Below are the code and all the weights of a small trained network. Each question names an input and a target symbol and asks about switching units off, where a switched-off unit gives its printed mean instead of its output.

import numpy as np


def w(rows, s, z=0):
    codes = np.array(rows[::2]) - 128.0
    scale = np.full(codes.shape[1], s)
    scale[-1] = z or s
    return codes * scale


def f(y):
    return np.maximum(y, 0)


def softmax(a):
    e = np.exp(a - a.max(-1, keepdims=True))
    return e / e.sum(-1, keepdims=True)


def log_softmax(a):
    a = a - a.max(-1, keepdims=True)
    return a - np.log(np.exp(a).sum(-1, keepdims=True))


def net(x, mask):
    ids = ['Λβμπτψ'.index(c) for c in x.split()]
    T = len(ids)
    res = E[ids] + P[:T]
    u = 0
    for l in range(3):
        r = res
        for j in range(2):
            rows = slice(2 * j, 2 * j + 2)
            q, k, v = (r @ M[l][rows].T for M in (Q, K, V))
            z = softmax(np.where(np.tri(T) > 0, q @ k.T / 2**0.5, -1e9)) @ v
            o = O[l][rows]
            res = res + np.where(mask[u + j], z, o[:, -1]) @ o[:, :-1]
        u += 2
        y = f(res @ A[l][:, :-1].T + A[l][:, -1])
        res = res + np.where(mask[u : u + 8], y, B[l][:, -1]) @ B[l][:, :-1]
        u += 8
    return log_softmax(res[-1] @ U[:, :-1].T + U[:, -1])


Q, K, V, O, A, B = {}, {}, {}, {}, {}, {}
E = w([
[164,84,80],'Λ',
[105,221,143],'β',
[118,208,123],'μ',
[71,122,7],'π',
[169,126,89],'τ',
[114,116,221],'ψ',
],0.019)
P = w([
[97,97,145],'0',
[92,97,148],'1',
[113,110,154],'2',
[146,124,151],'3',
[173,132,149],'4',
[210,142,151],'5',
[227,153,151],'6',
[254,162,150],'7',
],0.0091)
Q[0] = w([
[169,87,6],'0.h0',
[72,194,233],'0.h0',
[169,42,148],'0.h1',
[186,45,93],'0.h1',
],0.015)
K[0] = w([
[109,70,218],'0.h0',
[95,186,59],'0.h0',
[74,104,68],'0.h1',
[176,157,2],'0.h1',
],0.01)
V[0] = w([
[4,106,145],'0.h0',
[173,133,212],'0.h0',
[131,75,175],'0.h1',
[212,120,176],'0.h1',
],0.013)
O[0] = w([
[185,86,184,228],'0.h0',
[1,85,213,98],'0.h0',
[157,99,244,46],'0.h1',
[216,52,168,4],'0.h1',
],0.006,0.0016)
A[0] = w([
[165,66,108,32],'0.n0',
[175,116,99,135],'0.n1',
[172,193,169,18],'0.n2',
[223,200,168,19],'0.n3',
[134,198,102,135],'0.n4',
[66,161,91,144],'0.n5',
[115,74,104,24],'0.n6',
[126,121,10,253],'0.n7',
],0.012,0.0061)
B[0] = w([
[170,36,80,136],'0.n0',
[111,71,106,168],'0.n1',
[30,121,77,164],'0.n2',
[28,147,61,192],'0.n3',
[197,184,139,193],'0.n4',
[78,249,139,182],'0.n5',
[157,173,115,131],'0.n6',
[253,117,125,251],'0.n7',
],0.007,0.012)
Q[1] = w([
[151,131,117],'1.h0',
[122,92,120],'1.h0',
[153,93,194],'1.h1',
[155,1,54],'1.h1',
],0.0083)
K[1] = w([
[124,136,192],'1.h0',
[181,126,138],'1.h0',
[169,185,158],'1.h1',
[133,76,255],'1.h1',
],0.0071)
V[1] = w([
[84,123,171],'1.h0',
[31,90,97],'1.h0',
[108,131,2],'1.h1',
[71,123,234],'1.h1',
],0.0043)
O[1] = w([
[252,106,95,67],'1.h0',
[210,170,61,21],'1.h0',
[107,55,115,188],'1.h1',
[114,202,113,2],'1.h1',
],0.0043,0.0053)
A[1] = w([
[248,98,85,2],'1.n0',
[236,205,105,142],'1.n1',
[146,195,107,189],'1.n2',
[155,35,112,70],'1.n3',
[26,111,172,27],'1.n4',
[100,163,155,193],'1.n5',
[48,254,95,44],'1.n6',
[134,62,93,26],'1.n7',
],0.0068,0.0077)
B[1] = w([
[7,142,164,183],'1.n0',
[198,133,146,254],'1.n1',
[156,116,206,236],'1.n2',
[183,103,166,150],'1.n3',
[232,116,56,132],'1.n4',
[92,79,125,190],'1.n5',
[107,172,254,199],'1.n6',
[178,90,145,133],'1.n7',
],0.0063,0.0088)
Q[2] = w([
[175,83,39],'2.h0',
[125,136,254],'2.h0',
[110,147,17],'2.h1',
[144,176,104],'2.h1',
],0.0098)
K[2] = w([
[252,144,93],'2.h0',
[77,112,178],'2.h0',
[108,142,74],'2.h1',
[155,176,113],'2.h1',
],0.014)
V[2] = w([
[83,109,160],'2.h0',
[96,186,105],'2.h0',
[125,154,117],'2.h1',
[254,168,223],'2.h1',
],0.0076)
O[2] = w([
[136,4,85,118],'2.h0',
[139,70,236,119],'2.h0',
[143,131,66,129],'2.h1',
[57,61,104,249],'2.h1',
],0.0042,0.016)
A[2] = w([
[165,70,47,119],'2.n0',
[161,73,148,50],'2.n1',
[66,175,154,7],'2.n2',
[4,165,139,51],'2.n3',
[120,8,70,32],'2.n4',
[34,85,85,115],'2.n5',
[238,169,147,107],'2.n6',
[113,83,177,93],'2.n7',
],0.011,0.013)
B[2] = w([
[144,105,240,209],'2.n0',
[68,166,171,143],'2.n1',
[224,203,98,149],'2.n2',
[230,81,131,194],'2.n3',
[98,150,255,165],'2.n4',
[62,90,160,177],'2.n5',
[38,145,102,253],'2.n6',
[119,157,13,169],'2.n7',
],0.0094,0.0059)
U = w([
[94,135,177,1],'Λ',
[154,181,149,61],'β',
[23,198,177,4],'μ',
[107,182,54,217],'π',
[211,89,73,250],'τ',
[6,113,119,146],'ψ',
],0.011,0.0075)

Each question gives the input, a string of symbols that net reads in full, and the target symbol t.
The units are the heads (2 rows each of Q, K, V and O) and the neurons (one row each of A and B). Each row of codes is followed by its name. A weight is (code - 128) times the scale printed after its matrix; where a second scale follows, it is the last column's (O, A, B and U).
mask holds one flag per unit, layer by layer, with each layer's heads first. A switched-off unit (its flag False) gives its mean, the last column of its rows in O or B, instead of its output. The means were averaged over made-up inputs and are rounded, as every weight is.
A unit's drop is (log p(t) with every unit on - log p(t) with that unit switched off) / (log p(t) with every unit on - log p(t) with every unit switched off).
The circuit of an input: a set's keep is (log p(t) with only the set's units on - log p(t) with every unit switched off) / (log p(t) with every unit on - log p(t) with every unit switched off). Starting from the 12 units with the biggest drops (on a tie, the unit counted first), units are removed one at a time, each time the one whose removal leaves the highest keep (on an exact tie, the one counted first), for as long as the keep stays at least 0.8.
units of the circuit, in order: the units of the circuit, biggest drop first
unit that matters most: the unit with the biggest drop
k most important neurons: the k neurons with the biggest drops, biggest first
k most important neurons of layer l: the k neurons of layer l with the biggest drops, biggest first
which heads matter: for each layer, one digit per head in row order, 1 if its drop is at least 0.15 and else 0, layers parted by /
input β Λ π τ ψ τ, target ψ: which heads matter	10 / 00 / 00
input τ β π Λ, target π: unit that matters most	0.h1
input μ μ μ β τ π Λ, target π: units of the circuit, in order	[0.h1, 0.h0]
input π π τ ψ μ, target ψ: which heads matter	01 / 10 / 00
input Λ β ψ τ μ, target ψ: 4 most important neurons	[0.n5, 0.n7, 0.n2, 0.n3]
input μ τ π, target π: 3 most important neurons	[0.n7, 0.n5, 2.n6]
input ψ τ β μ μ τ τ β, target τ: which heads matter	01 / 00 / 00
input τ Λ μ β τ β π β, target π: units of the circuit, in order	[0.h0, 2.n0, 2.n6]
input β μ τ μ ψ β, target ψ: 3 most important neurons	[0.n5, 2.n5, 0.n4]
input Λ τ τ τ τ μ Λ μ, target μ: units of the circuit, in order	[0.h0, 1.n6]
input β τ β, target β: 2 most important neurons	[2.n3, 0.n7]
input τ τ π τ β β β β, target π: 2 most important neurons of layer 0	[0.n5, 0.n1]
input τ β π β π π Λ μ, target π: units of the circuit, in order	[0.h0, 0.n3]
input π μ π, target π: unit that matters most	0.n7
input ψ β τ τ π, target τ: 2 most important neurons	[0.n7, 2.n6]
input τ ψ μ ψ Λ τ ψ, target ψ: 2 most important neurons	[0.n7, 0.n3]
input β τ ψ π ψ, target π: 2 most important neurons of layer 0	[0.n3, 0.n5]
input μ τ β Λ μ β, target β: 4 most important neurons	[2.n3, 0.n7, 1.n6, 2.n2]
input μ μ β τ Λ, target Λ: 3 most important neurons	[2.n4, 2.n0, 0.n5]
input β π ψ τ, target ψ: units of the circuit, in order	[0.h0]
input μ Λ β ψ π Λ, target ψ: 2 most important neurons of layer 0	[0.n4, 0.n5]
input τ τ β Λ μ μ ψ Λ, target ψ: 2 most important neurons of layer 0	[0.n7, 0.n4]
input μ β μ Λ, target Λ: 2 most important neurons of layer 0	[0.n5, 0.n4]
